Here is a tiny trained network, its code and every weight. The questions are about switching its units off for an input and a target symbol, where a switched-off unit gives its printed mean instead of its output.

import numpy as np


def w(rows, s, z=0):
    codes = np.array(rows[::2]) - 128.0
    scale = np.full(codes.shape[1], s)
    scale[-1] = z or s
    return codes * scale


def norm(h):
    return h / np.sqrt((h * h).mean(-1, keepdims=True) + 1e-5)


def f(y):
    return y / 2 * (1 + np.tanh(0.7978845608 * (y + 0.044715 * y**3)))


def softmax(a):
    e = np.exp(a - a.max(-1, keepdims=True))
    return e / e.sum(-1, keepdims=True)


def log_softmax(a):
    a = a - a.max(-1, keepdims=True)
    return a - np.log(np.exp(a).sum(-1, keepdims=True))


def net(x, mask):
    ids = ['αλμξπσφψω'.index(c) for c in x.split()]
    T = len(ids)
    res = E[ids] + P[:T]
    u = 0
    for l in range(3):
        r = norm(res)
        for j in range(2):
            rows = slice(2 * j, 2 * j + 2)
            q, k, v = (r @ M[l][rows].T for M in (Q, K, V))
            z = softmax(np.where(np.tri(T) > 0, q @ k.T / 2**0.5, -1e9)) @ v
            o = O[l][rows]
            res = res + np.where(mask[u + j], z, o[:, -1]) @ o[:, :-1]
        u += 2
        y = f(norm(res) @ A[l][:, :-1].T + A[l][:, -1])
        res = res + np.where(mask[u : u + 4], y, B[l][:, -1]) @ B[l][:, :-1]
        u += 4
    return log_softmax(norm(res)[-1] @ U[:, :-1].T + U[:, -1])


Q, K, V, O, A, B = {}, {}, {}, {}, {}, {}
E = w([
[101,200,88,120,141,143,152,118],'α',
[118,95,227,216,129,127,139,94],'λ',
[127,94,78,254,56,211,96,175],'μ',
[199,187,137,248,129,123,236,161],'ξ',
[171,137,118,94,142,99,57,113],'π',
[159,46,75,143,110,133,163,112],'σ',
[131,125,100,116,159,63,164,109],'φ',
[121,137,144,81,4,60,116,177],'ψ',
[146,127,172,89,171,199,159,199],'ω',
],0.004)
P = w([
[17,3,123,150,212,10,112,249],'0',
[152,151,103,70,45,207,162,118],'1',
[144,159,122,82,43,192,147,108],'2',
[136,145,136,88,54,196,128,113],'3',
[131,157,165,95,58,204,120,120],'4',
[122,157,170,106,74,186,105,111],'5',
[115,144,170,119,78,194,114,118],'6',
[114,138,174,119,76,193,94,116],'7',
[105,144,182,133,89,190,104,115],'8',
[99,135,194,133,81,199,86,116],'9',
[106,129,190,160,92,192,97,115],'10',
[98,131,196,156,82,191,82,116],'11',
[93,126,196,169,96,198,87,117],'12',
[92,111,203,167,91,189,76,120],'13',
],0.0014)
Q[0] = w([
[187,27,92,154,45,218,146,163],'L0H1',
[116,238,151,119,93,203,63,154],'L0H1',
[190,29,202,124,113,18,77,171],'L0H2',
[56,198,2,100,97,217,198,15],'L0H2',
],0.0038)
K[0] = w([
[141,54,144,164,109,170,112,171],'L0H1',
[89,254,175,150,121,173,88,136],'L0H1',
[192,157,129,92,111,154,103,21],'L0H2',
[48,90,110,134,155,60,171,211],'L0H2',
],0.005)
V[0] = w([
[115,88,126,157,111,252,36,148],'L0H1',
[133,166,222,147,94,131,89,161],'L0H1',
[175,182,171,107,148,21,98,195],'L0H2',
[113,64,177,93,186,175,86,148],'L0H2',
],0.0023)
O[0] = w([
[160,220,164,51,146,29,165,112,252],'L0H1',
[188,85,29,82,130,132,210,134,165],'L0H1',
[251,165,173,105,107,94,178,172,114],'L0H2',
[127,124,177,123,248,195,122,134,78],'L0H2',
],0.0023,0.0011)
A[0] = w([
[39,127,167,117,169,105,128,139,255],'L0N1',
[97,141,203,111,250,232,133,211,48],'L0N2',
[122,47,141,217,107,137,70,98,181],'L0N3',
[185,184,184,61,201,111,127,127,109],'L0N4',
],0.0026,0.0009)
B[0] = w([
[212,126,74,80,114,148,191,81,143],'L0N1',
[188,70,123,51,128,207,156,155,151],'L0N2',
[37,218,191,101,54,202,168,154,248],'L0N3',
[137,74,169,221,91,250,140,169,124],'L0N4',
],0.0023,0.0012)
Q[1] = w([
[137,34,192,165,135,84,122,177],'L1H1',
[107,104,79,121,79,131,178,117],'L1H1',
[41,76,143,149,154,127,172,139],'L1H2',
[151,1,191,188,66,103,48,152],'L1H2',
],0.0064)
K[1] = w([
[157,190,148,106,24,187,106,20],'L1H1',
[70,150,116,171,100,174,172,140],'L1H1',
[106,72,93,127,79,155,253,82],'L1H2',
[190,169,122,89,52,190,94,15],'L1H2',
],0.005)
V[1] = w([
[36,115,79,111,98,149,250,159],'L1H1',
[177,124,101,107,31,162,76,73],'L1H1',
[144,244,122,105,128,191,59,168],'L1H2',
[139,152,229,209,131,203,155,156],'L1H2',
],0.0021)
O[1] = w([
[206,18,150,101,217,15,212,137,250],'L1H1',
[99,246,72,153,253,112,155,155,174],'L1H1',
[134,67,48,84,149,105,246,182,203],'L1H2',
[194,161,111,6,128,109,51,199,170],'L1H2',
],0.002,0.0012)
A[1] = w([
[208,178,119,155,35,208,240,142,150],'L1N1',
[187,8,102,19,185,35,82,111,117],'L1N2',
[21,70,160,170,83,65,253,80,88],'L1N3',
[165,36,140,156,144,196,88,231,11],'L1N4',
],0.0025,0.0012)
B[1] = w([
[146,51,153,200,210,29,125,179,253],'L1N1',
[176,47,115,204,253,55,204,141,122],'L1N2',
[198,162,97,80,151,178,17,157,183],'L1N3',
[107,151,86,121,157,185,213,107,135],'L1N4',
],0.0025)
Q[2] = w([
[83,253,71,91,140,148,235,121],'L2H1',
[175,106,140,177,101,123,139,159],'L2H1',
[32,193,91,110,153,138,173,67],'L2H2',
[168,34,54,153,157,102,113,226],'L2H2',
],0.0043)
K[2] = w([
[65,254,77,107,147,145,196,116],'L2H1',
[136,93,139,161,73,159,134,194],'L2H1',
[15,206,80,84,118,170,152,67],'L2H2',
[190,69,60,110,145,81,68,180],'L2H2',
],0.0042)
V[2] = w([
[248,121,63,137,59,165,73,148],'L2H1',
[66,99,57,59,177,50,169,81],'L2H1',
[83,81,105,132,46,140,199,161],'L2H2',
[199,14,176,150,48,125,196,145],'L2H2',
],0.0016)
O[2] = w([
[41,69,180,17,167,102,152,131,251],'L2H1',
[235,218,128,90,86,140,113,166,23],'L2H1',
[142,201,173,162,140,166,100,169,151],'L2H2',
[5,198,175,75,153,138,78,110,249],'L2H2',
],0.002,0.0011)
A[2] = w([
[177,2,39,146,216,44,145,124,110],'L2N1',
[79,100,84,225,42,210,134,213,75],'L2N2',
[124,118,118,53,105,189,3,109,14],'L2N3',
[64,78,242,155,137,123,104,118,5],'L2N4',
],0.0036,0.0028)
B[2] = w([
[135,151,133,101,179,98,105,65,190],'L2N1',
[45,161,85,88,157,113,163,92,254],'L2N2',
[132,176,98,185,141,160,70,189,127],'L2N3',
[163,253,153,102,108,150,166,105,115],'L2N4',
],0.0056,0.0028)
U = w([
[147,109,126,77,212,59,71,37,243],'α',
[148,163,82,170,147,164,10,208,180],'λ',
[231,184,18,87,89,132,177,122,31],'μ',
[119,76,162,76,26,29,100,178,152],'ξ',
[2,149,47,119,130,130,160,109,204],'π',
[143,38,117,192,66,158,113,51,112],'σ',
[133,228,232,117,90,159,140,81,107],'φ',
[150,133,142,252,187,43,190,180,10],'ψ',
[142,29,165,76,183,200,170,179,166],'ω',
],0.0053,0.0012)

Each question gives the input, a string of symbols that net reads in full, and the target symbol t.
The units are the heads (2 rows each of Q, K, V and O) and the neurons (one row each of A and B). Each row of codes is followed by its name. A weight is (code - 128) times the scale printed after its matrix; where a second scale follows, it is the last column's (O, A, B and U).
mask holds one flag per unit, layer by layer, with each layer's heads first. A switched-off unit (its flag False) gives its mean, the last column of its rows in O or B, instead of its output. The means were averaged over made-up inputs and are rounded, as every weight is.
A unit's drop is (log p(t) with every unit on - log p(t) with that unit switched off) / (log p(t) with every unit on - log p(t) with every unit switched off).
The circuit of an input: a set's keep is (log p(t) with only the set's units on - log p(t) with every unit switched off) / (log p(t) with every unit on - log p(t) with every unit switched off). Starting from the 12 units with the biggest drops (on a tie, the unit counted first), units are removed one at a time, each time the one whose removal leaves the highest keep (on an exact tie, the one counted first), for as long as the keep stays at least 0.8.
circuit, biggest first: the units of the circuit, biggest drop first
k most important neurons: the k neurons with the biggest drops, biggest first
top k neurons in layer l: the k neurons of layer l with the biggest drops, biggest first
heads that matter: for each layer, one digit per head in row order, 1 if its drop is at least 0.15 and else 0, layers parted by /
drop of u: that unit's drop, to one decimal
input φ μ π λ α α, target φ: heads that matter -> 01 / 11 / 00
input α ξ μ ω α, target α: circuit, biggest first -> [L1H1 L1N1 L0N3 L2N1]
input π ψ α π, target λ: circuit, biggest first -> [L1H1 L2N3]
input σ φ μ μ φ λ π λ ω μ σ, target λ: heads that matter -> 11 / 00 / 00
input μ π φ μ ω ψ π μ φ, target λ: circuit, biggest first -> [L1N3 L0H1 L1N1 L2N3]
input σ π μ μ λ, target φ: heads that matter -> 00 / 00 / 00
input λ ω π μ α ψ ψ π λ π σ μ α, target λ: 2 most important neurons -> [L2N2 L2N3]
input α ω α π ω α ψ μ λ μ ξ ξ ω α, target α: 2 most important neurons -> [L0N3 L1N1]
input μ μ μ ψ π σ λ α α, target μ: 2 most important neurons -> [L2N2 L0N3]
input σ α φ ψ ψ π μ μ α, target σ: 2 most important neurons -> [L2N2 L0N3]
input μ ξ σ π α σ μ ξ ω λ α μ ω α, target μ: top 2 neurons in layer 1 -> [L1N3 L1N1]
input π π μ λ φ ω ξ α μ σ, target α: 2 most important neurons -> [L2N1 L1N2]
input ω π ψ μ ω ω λ ω π, target λ: 2 most important neurons -> [L0N4 L1N1]
input φ ω ξ π φ μ φ, target λ: most important neuron -> [L1N3]
input ψ μ ψ λ α ψ π μ σ α, target ψ: top 2 neurons in layer 0 -> [L0N3 L0N4]
input α σ σ, target λ: 3 most important neurons -> [L1N3 L2N3 L0N3]
input ω φ φ ξ α α, target ω: top 2 neurons in layer 1 -> [L1N3 L1N2]
input σ ω μ π φ α π ψ φ μ π λ ξ α, target σ: 3 most important neurons -> [L2N2 L1N3 L0N3]
input ξ μ ψ μ α ξ π α α ψ α λ α α, target ξ: top 2 neurons in layer 1 -> [L1N3 L1N4]
input λ σ ψ μ α μ φ μ π α ω α, target λ: top neuron in layer 0 -> [L0N3]
input ω μ ψ σ π ω μ α α φ ψ α μ, target π: drop of L2N2 -> 0.6
input ω π μ μ φ α λ, target φ: drop of L2N4 -> 0.5
input ξ ω α α, target ξ: drop of L2N1 -> 0.1
input φ μ σ ω α φ ω ψ α, target φ: drop of L0H2 -> 0.2
